Below is a small trained network, with its code and all its weights. Each question gives an input and a class and asks what happens when units are switched off, that is, made to give their printed mean instead of their output.

import numpy as np


def w(rows, s, z=0):
    codes = np.array(rows[::2]) - 128.0
    scale = np.full(codes.shape[1], s)
    scale[-1] = z or s
    return codes * scale


def f(y):
    return np.maximum(y, 0)


def log_softmax(a):
    a = a - a.max(-1, keepdims=True)
    return a - np.log(np.exp(a).sum(-1, keepdims=True))


def net(x, mask):
    res = np.array(x, float).reshape(1, 8) / 4 @ E
    y = f(res @ A[0][:, :-1].T + A[0][:, -1])
    res = res + np.where(mask, y, B[0][:, -1]) @ B[0][:, :-1]
    return log_softmax(res[-1] @ U[:, :-1].T + U[:, -1])


A, B = {}, {}
E = w([
[89,167,206,161],'x0',
[228,132,210,142],'x1',
[126,16,154,132],'x2',
[74,94,127,110],'x3',
[1,158,218,143],'x4',
[153,126,93,253],'x5',
[220,212,154,141],'x6',
[143,61,178,224],'x7',
],0.0086)
A[0] = w([
[56,95,233,172,107],'neuron 1',
[162,204,94,99,56],'neuron 2',
[64,73,65,76,91],'neuron 3',
[58,140,122,1,253],'neuron 4',
[128,127,208,181,146],'neuron 5',
[209,114,119,107,164],'neuron 6',
[143,80,64,204,161],'neuron 7',
[196,236,162,153,112],'neuron 8',
[113,127,43,173,161],'neuron 9',
[74,59,237,192,104],'neuron 10',
[212,55,213,72,98],'neuron 11',
],0.009,0.0038)
B[0] = w([
[41,124,166,219,208],'neuron 1',
[88,157,111,140,167],'neuron 2',
[81,79,125,69,200],'neuron 3',
[33,123,174,35,247],'neuron 4',
[141,168,202,182,184],'neuron 5',
[151,126,146,57,181],'neuron 6',
[174,90,6,95,195],'neuron 7',
[181,239,144,86,194],'neuron 8',
[111,129,62,107,181],'neuron 9',
[83,137,136,254,214],'neuron 10',
[175,79,231,135,184],'neuron 11',
],0.0074,0.012)
U = w([
[72,78,108,48,96],'0',
[112,156,130,53,254],'1',
[80,139,140,208,110],'2',
[63,167,153,57,82],'3',
[215,54,174,115,64],'4',
[155,56,5,110,168],'5',
[154,248,120,89,102],'6',
],0.013,0.0061)

Each question gives the input, the list of numbers given to net, and the class t.
The units are the neurons (one row each of A and B). Each row of codes is followed by its name. A weight is (code - 128) times the scale printed after its matrix; where a second scale follows, it is the last column's (A, B and U).
mask holds one flag per neuron, in row order. A switched-off neuron (its flag False) gives its mean, the last column of its row in B, instead of its output. The means were averaged over made-up inputs and are rounded, as every weight is.
A unit's drop is (log p(t) with every unit on - log p(t) with that unit switched off) / (log p(t) with every unit on - log p(t) with every unit switched off).
The circuit of an input: a set's keep is (log p(t) with only the set's units on - log p(t) with every unit switched off) / (log p(t) with every unit on - log p(t) with every unit switched off). Starting from all 11 units, units are removed one at a time, each time the one whose removal leaves the highest keep (on an exact tie, the one counted first), for as long as the keep stays at least 0.8.
units of the circuit, in order: the units of the circuit, biggest drop first
k most important neurons: the k neurons with the biggest drops, biggest first
drop when u is switched off: that unit's drop, to one decimal
input [3,-1,1,-2,0,-4,7,4], class 6: units of the circuit, in order -> [neuron 8; neuron 4]
input [6,-6,5,5,-7,-3,5,6], class 4: units of the circuit, in order -> [neuron 11; neuron 4]
input [-4,-1,4,-2,2,8,-3,3], class 5: units of the circuit, in order -> [neuron 7]
input [-8,1,0,-7,7,-6,6,3], class 6: units of the circuit, in order -> [neuron 8; neuron 3]
input [3,-8,-8,5,-4,7,1,-8], class 5: 3 most important neurons -> [neuron 9; neuron 5; neuron 1]
input [-8,6,3,-7,-6,-1,1,-6], class 4: 2 most important neurons -> [neuron 11; neuron 4]
input [-6,-7,-8,0,-2,-7,1,-8], class 0: 3 most important neurons -> [neuron 3; neuron 8; neuron 5]
input [1,-1,8,5,4,-8,3,4], class 2: 2 most important neurons -> [neuron 10; neuron 1]
input [3,5,-1,6,-1,-6,7,1], class 6: 2 most important neurons -> [neuron 8; neuron 3]
input [-8,-3,8,6,8,3,-7,7], class 2: drop when neuron 10 is switched off -> 0.4
input [1,5,-3,1,-8,5,3,2], class 6: drop when neuron 8 is switched off -> 1.9
